Here is a tiny trained network, its code and every weight. The questions are about switching its units off for an input and a class, where a switched-off unit gives its printed mean instead of its output.

import numpy as np


def w(rows, s, z=0):
    codes = np.array(rows[::2]) - 128.0
    scale = np.full(codes.shape[1], s)
    scale[-1] = z or s
    return codes * scale


def f(y):
    return np.maximum(y, 0)


def log_softmax(a):
    a = a - a.max(-1, keepdims=True)
    return a - np.log(np.exp(a).sum(-1, keepdims=True))


def net(x, mask):
    res = np.array(x, float).reshape(1, 3) / 4 @ E
    y = f(res @ A[0][:, :-1].T + A[0][:, -1])
    res = res + np.where(mask, y, B[0][:, -1]) @ B[0][:, :-1]
    return log_softmax(res[-1] @ U[:, :-1].T + U[:, -1])


A, B = {}, {}
E = w([
[234,116,120],'x0',
[138,116,247],'x1',
[122,19,122],'x2',
],0.014)
A[0] = w([
[142,118,207,16],'n0',
[104,136,37,54],'n1',
[230,113,118,158],'n2',
[11,111,132,55],'n3',
[130,120,59,98],'n4',
[147,109,199,3],'n5',
[106,130,76,40],'n6',
[141,222,130,28],'n7',
[125,136,81,53],'n8',
[105,21,109,76],'n9',
[160,124,76,161],'n10',
[135,127,95,67],'n11',
[118,121,60,51],'n12',
[253,105,110,23],'n13',
[112,56,118,5],'n14',
[151,27,114,63],'n15',
],0.015,0.0079)
B[0] = w([
[131,134,178,180],'n0',
[128,127,181,203],'n1',
[40,135,87,247],'n2',
[15,169,94,203],'n3',
[149,116,212,193],'n4',
[131,107,231,173],'n5',
[119,125,163,160],'n6',
[220,246,77,184],'n7',
[142,130,192,157],'n8',
[189,228,115,220],'n9',
[122,74,191,204],'n10',
[119,151,157,147],'n11',
[123,110,189,177],'n12',
[3,172,118,231],'n13',
[189,188,87,167],'n14',
[174,196,104,216],'n15',
],0.012,0.013)
U = w([
[2,147,66,91],'0',
[137,110,228,118],'1',
[200,199,49,117],'2',
[117,79,67,252],'3',
[171,71,101,108],'4',
[141,82,88,112],'5',
[152,56,90,110],'6',
],0.014,0.033)

Each question gives the input, the list of numbers given to net, and the class t.
The units are the neurons (one row each of A and B). Each row of codes is followed by its name. A weight is (code - 128) times the scale printed after its matrix; where a second scale follows, it is the last column's (A, B and U).
mask holds one flag per neuron, in row order. A switched-off neuron (its flag False) gives its mean, the last column of its row in B, instead of its output. The means were averaged over made-up inputs and are rounded, as every weight is.
A unit's drop is (log p(t) with every unit on - log p(t) with that unit switched off) / (log p(t) with every unit on - log p(t) with every unit switched off).
The circuit of an input: a set's keep is (log p(t) with only the set's units on - log p(t) with every unit switched off) / (log p(t) with every unit on - log p(t) with every unit switched off). Starting from the 12 units with the biggest drops (on a tie, the unit counted first), units are removed one at a time, each time the one whose removal leaves the highest keep (on an exact tie, the one counted first), for as long as the keep stays at least 0.8.
units of the circuit, in order: the units of the circuit, biggest drop first
top k neurons: the k neurons with the biggest drops, biggest first
drop of u: that unit's drop, to one decimal
input [-2,-2,3], class 3: units of the circuit, in order -> n13
input [6,-4,7], class 2: top 4 neurons -> n9, n15, n14, n3
input [5,5,0], class 0: top 2 neurons -> n2, n13
input [6,3,-6], class 0: top 3 neurons -> n13, n2, n9
input [-2,2,-3], class 3: top 3 neurons -> n9, n15, n13
input [6,-7,0], class 1: top 2 neurons -> n4, n10
input [-3,2,-3], class 3: top 2 neurons -> n13, n2
input [5,-1,5], class 0: top 3 neurons -> n13, n2, n7
input [-7,-7,8], class 2: top 3 neurons -> n9, n14, n13
input [6,-6,4], class 0: top 3 neurons -> n13, n2, n5
input [1,-6,7], class 2: top 3 neurons -> n9, n15, n14
input [-2,7,-8], class 2: top 2 neurons -> n7, n10
input [7,5,-5], class 0: drop of n2 -> 0.1
input [-2,1,-2], class 3: drop of n13 -> 0.4
input [-2,1,-6], class 2: drop of n7 -> 0.1
input [1,1,-4], class 2: units of the circuit, in order -> n7
